[[-19  44  68 -30   6 -49  75  -4 -17]
 [ 19 -61 -83  11 -29  68 -87 -13  20]
 [ -4  18  18   4  14 -12  18   6  -1]
 [-15 -65 -63  -6 -57   8 -59  -7 -24]
 [ 62  -7 -22  40  21  71 -25  20  59]
 [ -9 -52 -76  -6 -18   6 -85 -34  -9]
 [ 53 -32 -65  24   8  65 -71 -12  52]
 [ 26 -11  -7 -29 -12  13  -4 -30  22]
 [-10 -38 -48  11 -16   8 -52  -4  -9]
 [-31  10  19 -28  -7 -36  17 -17 -30]]
=>
[[-30 -17  17 -36  -7 -28  19  10 -31]
 [ -9  -4 -52   8 -16  11 -48 -38 -10]
 [ 22 -30  -4  13 -12 -29  -7 -11  26]
 [ 52 -12 -71  65   8  24 -65 -32  53]
 [ -9 -34 -85   6 -18  -6 -76 -52  -9]
 [ 59  20 -25  71  21  40 -22  -7  62]
 [-24  -7 -59   8 -57  -6 -63 -65 -15]
 [ -1   6  18 -12  14   4  18  18  -4]
 [ 20 -13 -87  68 -29  11 -83 -61  19]
 [-17  -4  75 -49   6 -30  68  44 -19]]

[[-20 -70 -19 -11   0 -65  60  22]
 [-47 -15  37  20   5   2  77 -41]
 [ 51  -3  19  -2 -40  -7 -32  25]
 [-28 -85  -2 -23  23 -39  75  10]]
=>
[[ 10  75 -39  23 -23  -2 -85 -28]
 [ 25 -32  -7 -40  -2  19  -3  51]
 [-41  77   2   5  20  37 -15 -47]
 [ 22  60 -65   0 -11 -19 -70 -20]]

[[  6  -4   0 -36   0  63  50  79]
 [  0  -7  15 -25 -21  72  61  99]
 [-19   8 -21  13   0  65  27  86]
 [  1   6   5  -7  -9  62   7 104]
 [ 11   0   9   0 -36  69  66  80]
 [  2  -7  -4 -16 -39  66  57  79]
 [  4   0  -4  -4 -36  71   0  82]]
=>
[[ 82   0  71 -36  -4  -4   0   4]
 [ 79  57  66 -39 -16  -4  -7   2]
 [ 80  66  69 -36   0   9   0  11]
 [104   7  62  -9  -7   5   6   1]
 [ 86  27  65   0  13 -21   8 -19]
 [ 99  61  72 -21 -25  15  -7   0]
 [ 79  50  63   0 -36   0  -4   6]]

[[ 73  47  -2 -21  49 -73  37 -24   5   5   5 -35  -9  53 -30  18]
 [ 41  16 -28 -12  58 -24  33  47  43   0 -16 -22  30  67 -66  -2]
 [ 67  48   0 -24  51 -71  31 -26  -1  10   6 -32  -7  49 -39  22]
 [  5   8   4  -7  -6 -89   2  53 -19  44  22 -73   3 102 -36  38]]
=>
[[ 38 -36 102   3 -73  22  44 -19  53   2 -89  -6  -7   4   8   5]
 [ 22 -39  49  -7 -32   6  10  -1 -26  31 -71  51 -24   0  48  67]
 [ -2 -66  67  30 -22 -16   0  43  47  33 -24  58 -12 -28  16  41]
 [ 18 -30  53  -9 -35   5   5   5 -24  37 -73  49 -21  -2  47  73]]

[[-72 -27   2]
 [-52 -93 -21]]
=>
[[-21 -93 -52]
 [  2 -27 -72]]

[[ 13 -78 -38 -16 -17 -36]
 [ 14 -22  18   9 -50 -17]]
=>
[[-17 -50   9  18 -22  14]
 [-36 -17 -16 -38 -78  13]]

[[ -66  -33   23  -63   58   -4  -40  -96   44  -79  -16]
 [ -63  -33   25  -63   22   -5  -36  -90   40  -79  -18]
 [ -68  -32   21  -63   58   -2  -45 -101   48  -79  -14]]
=>
[[ -14  -79   48 -101  -45   -2   58  -63   21  -32  -68]
 [ -18  -79   40  -90  -36   -5   22  -63   25  -33  -63]
 [ -16  -79   44  -96  -40   -4   58  -63   23  -33  -66]]

[[ 12 -23   1  -2 -10  53]
 [ -4  10 -11  -5   2  78]
 [  2  10   6  -3   3 -10]
 [ -2 -17  -4   4  11 -26]
 [-37 -34 -30 -29  -2  26]
 [  2 -20  13  -3   0 -11]
 [  5  -3  -9  -3   2  24]
 [-32  11  37 -10  -9  11]
 [  5 -13 -10  -2   9 -14]
 [ -2  11   6 -10   9   4]
 [ 10   0  -5   2   3  -6]]
=>
[[ -6   3   2  -5   0  10]
 [  4   9 -10   6  11  -2]
 [-14   9  -2 -10 -13   5]
 [ 11  -9 -10  37  11 -32]
 [ 24   2  -3  -9  -3   5]
 [-11   0  -3  13 -20   2]
 [ 26  -2 -29 -30 -34 -37]
 [-26  11   4  -4 -17  -2]
 [-10   3  -3   6  10   2]
 [ 78   2  -5 -11  10  -4]
 [ 53 -10  -2   1 -23  12]]
---
[[100  49 -42 -37]
 [ 19 -46 -15  94]
 [  0 -23  43 -33]
 [ 18  30  55  67]
 [ 51 -22 -40  67]]
=>
[[-46 -15]
 [-23  43]]

[[-23  10  24   0]
 [  5 -49 -79  21]
 [ 31  10 -56  -9]]
=>
[[-49 -79]
 [ 10 -56]]

[[ 16 -80  -9 -71]
 [ -5   8  24 -73]
 [  6  33  -9 -15]
 [-15  36 -35   5]
 [ -5  -9  19 -21]]
=>
[[ 8 24]
 [33 -9]]

[[-82  54  22]
 [ 29 -29 -10]
 [-44  28 -39]]
=>
[[-29 -10]
 [ 28 -39]]

[[ -3  40  52  -8 -21]
 [  6 -37 -91  -8 -88]
 [  5 -46 -99  -8 -79]]
=>
[[-37 -91]
 [-46 -99]]

[[-21  68  33]
 [-70  76  84]
 [-39 -98 -29]
 [ 90 -73  -5]]
=>
[[ 76  84]
 [-98 -29]]

[[ 13  96   1 -10 -30]
 [  9  26   1   0  -5]
 [ 42  44  91  47  92]]
=>
[[26  1]
 [44 91]]

[[  69   81   71   68]
 [ -89  -90 -100  -94]
 [ -41  -25  -28  -39]
 [  18    8   15   23]
 [ -21  -36  -41  -27]]
=>
[[ -90 -100]
 [ -25  -28]]
